Below are the code and all the weights of a small trained network. Each question names an input and a class and asks about switching units off, where a switched-off unit gives its printed mean instead of its output.

import numpy as np


def w(rows, s, z=0):
    codes = np.array(rows[::2]) - 128.0
    scale = np.full(codes.shape[1], s)
    scale[-1] = z or s
    return codes * scale


def norm(h):
    return h / np.sqrt((h * h).mean(-1, keepdims=True) + 1e-5)


def f(y):
    return y / 2 * (1 + np.tanh(0.7978845608 * (y + 0.044715 * y**3)))


def log_softmax(a):
    a = a - a.max(-1, keepdims=True)
    return a - np.log(np.exp(a).sum(-1, keepdims=True))


def net(x, mask):
    res = np.array(x, float).reshape(1, 8) / 4 @ E
    u = 0
    for l in range(4):
        y = f(norm(res) @ A[l][:, :-1].T + A[l][:, -1])
        res = res + np.where(mask[u : u + 4], y, B[l][:, -1]) @ B[l][:, :-1]
        u += 4
    return log_softmax(norm(res)[-1] @ U[:, :-1].T + U[:, -1])


A, B = {}, {}
E = w([
[139,111,240,24,171,100,149,164],'x0',
[145,87,164,130,120,222,71,77],'x1',
[208,137,110,63,98,136,112,28],'x2',
[59,121,144,114,117,243,59,87],'x3',
[171,157,54,140,161,144,94,133],'x4',
[155,133,198,147,29,186,126,163],'x5',
[180,207,200,184,158,168,112,131],'x6',
[95,125,172,134,2,57,199,181],'x7',
],0.0051)
A[0] = w([
[222,194,217,73,244,179,121,73,8],'L0N0',
[193,67,143,157,32,89,88,86,213],'L0N1',
[162,253,182,54,230,134,74,125,171],'L0N2',
[90,191,20,192,197,33,191,127,52],'L0N3',
],0.005,0.0014)
B[0] = w([
[200,1,153,137,11,96,126,179,250],'L0N0',
[90,219,150,149,172,93,96,127,182],'L0N1',
[223,99,191,124,162,104,104,208,252],'L0N2',
[110,243,165,3,105,6,106,58,251],'L0N3',
],0.0085,0.0031)
A[1] = w([
[164,81,176,95,150,154,58,50,157],'L1N0',
[167,178,104,125,202,84,91,96,28],'L1N1',
[170,185,163,161,31,108,104,113,232],'L1N2',
[178,143,130,141,166,199,1,105,254],'L1N3',
],0.0075,0.0016)
B[1] = w([
[139,90,76,128,77,81,88,105,224],'L1N0',
[174,134,156,110,131,181,111,94,187],'L1N1',
[118,141,105,39,191,6,132,118,251],'L1N2',
[75,114,80,156,132,112,69,135,253],'L1N3',
],0.011,0.0042)
A[2] = w([
[75,88,109,153,86,177,100,14,133],'L2N0',
[66,160,62,159,115,92,30,220,253],'L2N1',
[1,68,138,140,67,67,181,216,219],'L2N2',
[44,82,138,154,96,85,180,224,193],'L2N3',
],0.0066,0.0021)
B[2] = w([
[208,205,82,79,117,155,195,107,162],'L2N0',
[195,124,190,124,184,169,146,78,253],'L2N1',
[134,108,211,155,189,168,192,35,241],'L2N2',
[101,198,148,254,131,148,243,138,203],'L2N3',
],0.0097,0.0056)
A[3] = w([
[121,159,169,95,159,2,149,141,254],'L3N0',
[115,29,150,94,120,101,122,175,206],'L3N1',
[100,151,115,81,124,69,164,157,208],'L3N2',
[142,117,119,89,120,183,99,121,137],'L3N3',
],0.0086,0.0015)
B[3] = w([
[210,163,154,109,171,138,98,142,244],'L3N0',
[63,1,123,152,132,139,91,93,160],'L3N1',
[191,135,158,46,147,205,198,118,169],'L3N2',
[144,201,62,195,55,111,187,92,135],'L3N3',
],0.01,0.011)
U = w([
[7,186,128,167,99,102,83,166,4],'0',
[171,1,176,187,133,116,45,222,169],'1',
[173,175,11,137,145,194,62,20,209],'2',
[51,150,71,120,106,160,115,254,2],'3',
[210,214,204,53,209,67,132,115,217],'4',
[83,163,227,218,192,204,214,96,200],'5',
[54,39,98,151,16,84,58,128,39],'6',
],0.0081,0.0033)

Each question gives the input, the list of numbers given to net, and the class t.
The units are the neurons (one row each of A and B). Each row of codes is followed by its name. A weight is (code - 128) times the scale printed after its matrix; where a second scale follows, it is the last column's (A, B and U).
mask holds one flag per neuron, layer by layer. A switched-off neuron (its flag False) gives its mean, the last column of its row in B, instead of its output. The means were averaged over made-up inputs and are rounded, as every weight is.
A unit's drop is (log p(t) with every unit on - log p(t) with that unit switched off) / (log p(t) with every unit on - log p(t) with every unit switched off).
The circuit of an input: a set's keep is (log p(t) with only the set's units on - log p(t) with every unit switched off) / (log p(t) with every unit on - log p(t) with every unit switched off). Starting from the 12 units with the biggest drops (on a tie, the unit counted first), units are removed one at a time, each time the one whose removal leaves the highest keep (on an exact tie, the one counted first), for as long as the keep stays at least 0.8.
units of the circuit, in order: the units of the circuit, biggest drop first
unit that matters most: the unit with the biggest drop
k most important neurons: the k neurons with the biggest drops, biggest first
top k neurons in layer l: the k neurons of layer l with the biggest drops, biggest first
drop when u is switched off: that unit's drop, to one decimal
input [8,2,-5,-5,-6,2,5,4], class 5: top 2 neurons in layer 2 -> (L2N3; L2N2)
input [8,0,0,-5,-2,-2,-5,-4], class 1: units of the circuit, in order -> (L3N1; L1N2; L0N3; L2N1)
input [5,-3,-6,-6,3,2,2,5], class 5: units of the circuit, in order -> (L2N3)
input [6,4,1,1,2,5,2,2], class 1: 2 most important neurons -> (L3N1; L0N3)
input [5,4,-4,-1,0,4,0,6], class 5: units of the circuit, in order -> (L0N3; L2N3)
input [-2,1,5,3,-7,-2,-1,-6], class 6: units of the circuit, in order -> (L1N0; L3N0)
input [8,-7,5,4,-6,-3,0,2], class 5: units of the circuit, in order -> (L0N3; L1N2; L2N2)
input [4,-1,3,7,7,7,-2,-7], class 1: top 3 neurons in layer 0 -> (L0N0; L0N2; L0N3)
input [3,-5,8,-8,-8,5,8,-5], class 1: 2 most important neurons -> (L0N0; L0N3)
input [-7,8,-7,-8,4,4,-6,8], class 5: 2 most important neurons -> (L2N3; L2N2)
input [-2,6,-8,-5,5,5,-1,-6], class 2: 2 most important neurons -> (L0N0; L2N2)
input [-2,3,-4,7,-1,6,-3,-2], class 2: 2 most important neurons -> (L2N0; L0N0)
input [-1,5,-2,4,0,6,3,1], class 2: 2 most important neurons -> (L0N3; L0N0)
input [1,2,7,-6,2,0,7,-8], class 1: unit that matters most -> L0N0
input [7,-8,-8,-3,0,8,4,-2], class 5: drop when L2N3 is switched off -> 0.3
input [7,0,-6,1,-2,1,8,-5], class 1: drop when L0N1 is switched off -> 0.0
input [8,2,0,-6,-3,-8,3,-8], class 1: drop when L0N0 is switched off -> 0.1
input [-2,8,-3,-4,1,0,-7,-3], class 2: drop when L0N0 is switched off -> 0.2
